Below are the code and all the weights of a small trained network. Each question names an input and a class and asks about switching units off, where a switched-off unit gives its printed mean instead of its output.

import numpy as np


def w(rows, s, z=0):
    codes = np.array(rows[::2]) - 128.0
    scale = np.full(codes.shape[1], s)
    scale[-1] = z or s
    return codes * scale


def f(y):
    return y / 2 * (1 + np.tanh(0.7978845608 * (y + 0.044715 * y**3)))


def log_softmax(a):
    a = a - a.max(-1, keepdims=True)
    return a - np.log(np.exp(a).sum(-1, keepdims=True))


def net(x, mask):
    res = np.array(x, float).reshape(1, 2) / 4 @ E
    y = f(res @ A[0][:, :-1].T + A[0][:, -1])
    res = res + np.where(mask, y, B[0][:, -1]) @ B[0][:, :-1]
    return log_softmax(res[-1] @ U[:, :-1].T + U[:, -1])


A, B = {}, {}
E = w([
[123,84,13,171,111,154,168,184,203,26,156],'x0',
[211,129,120,188,245,126,188,50,60,10,102],'x1',
],0.012)
A[0] = w([
[55,179,109,66,61,142,82,146,168,138,171,125],'n1',
[88,116,109,114,136,109,121,176,137,151,141,251],'n2',
[93,144,84,142,116,195,156,187,141,72,199,98],'n3',
[100,193,204,107,109,120,89,96,131,194,62,80],'n4',
[81,79,103,141,57,183,201,198,173,101,138,95],'n5',
[89,156,103,89,62,134,64,254,109,163,106,106],'n6',
],0.0078,0.013)
B[0] = w([
[92,172,61,110,183,182,185,115,87,75,108,227],'n1',
[163,86,209,220,124,183,10,154,125,130,183,247],'n2',
[190,127,87,62,151,72,159,144,149,214,128,175],'n3',
[225,74,121,108,105,9,219,126,159,179,175,207],'n4',
[207,81,154,66,38,24,186,79,178,162,144,191],'n5',
[132,237,47,105,160,208,180,102,101,97,39,228],'n6',
],0.011,0.014)
U = w([
[126,175,111,116,161,160,161,110,117,72,55,62],'0',
[140,107,136,106,94,64,136,125,146,187,150,43],'1',
[106,117,158,128,109,170,4,152,136,120,161,254],'2',
],0.019,0.0082)

Each question gives the input, the list of numbers given to net, and the class t.
The units are the neurons (one row each of A and B). Each row of codes is followed by its name. A weight is (code - 128) times the scale printed after its matrix; where a second scale follows, it is the last column's (A, B and U).
mask holds one flag per neuron, in row order. A switched-off neuron (its flag False) gives its mean, the last column of its row in B, instead of its output. The means were averaged over made-up inputs and are rounded, as every weight is.
A unit's drop is (log p(t) with every unit on - log p(t) with that unit switched off) / (log p(t) with every unit on - log p(t) with every unit switched off).
The circuit of an input: a set's keep is (log p(t) with only the set's units on - log p(t) with every unit switched off) / (log p(t) with every unit on - log p(t) with every unit switched off). Starting from all 6 units, units are removed one at a time, each time the one whose removal leaves the highest keep (on an exact tie, the one counted first), for as long as the keep stays at least 0.8.
units of the circuit, in order: the units of the circuit, biggest drop first
most important unit: the unit with the biggest drop
k most important neurons: the k neurons with the biggest drops, biggest first
drop when u is switched off: that unit's drop, to one decimal
input [-3,2], class 2: most important unit -> n6
input [-7,6], class 1: 3 most important neurons -> [n6 n1 n4]
input [-3,0], class 2: 2 most important neurons -> [n5 n3]
input [2,1], class 2: 2 most important neurons -> [n4 n6]
input [8,7], class 1: units of the circuit, in order -> [n6 n1]
input [6,4], class 1: 2 most important neurons -> [n6 n1]
input [2,2], class 2: units of the circuit, in order -> [n6 n4]
input [-3,-5], class 0: 2 most important neurons -> [n6 n1]
input [-5,4], class 1: 3 most important neurons -> [n6 n1 n2]
input [2,-3], class 2: 2 most important neurons -> [n2 n4]
input [-3,-3], class 2: 3 most important neurons -> [n5 n2 n3]
input [-5,2], class 1: 2 most important neurons -> [n6 n2]
input [3,-1], class 2: 2 most important neurons -> [n4 n2]
input [-6,3], class 1: units of the circuit, in order -> [n6]
input [-2,-7], class 0: drop when n6 is switched off -> 0.4
input [5,-1], class 1: drop when n1 is switched off -> 0.0
input [0,-4], class 0: drop when n1 is switched off -> 0.6
input [1,-8], class 0: drop when n6 is switched off -> 0.5
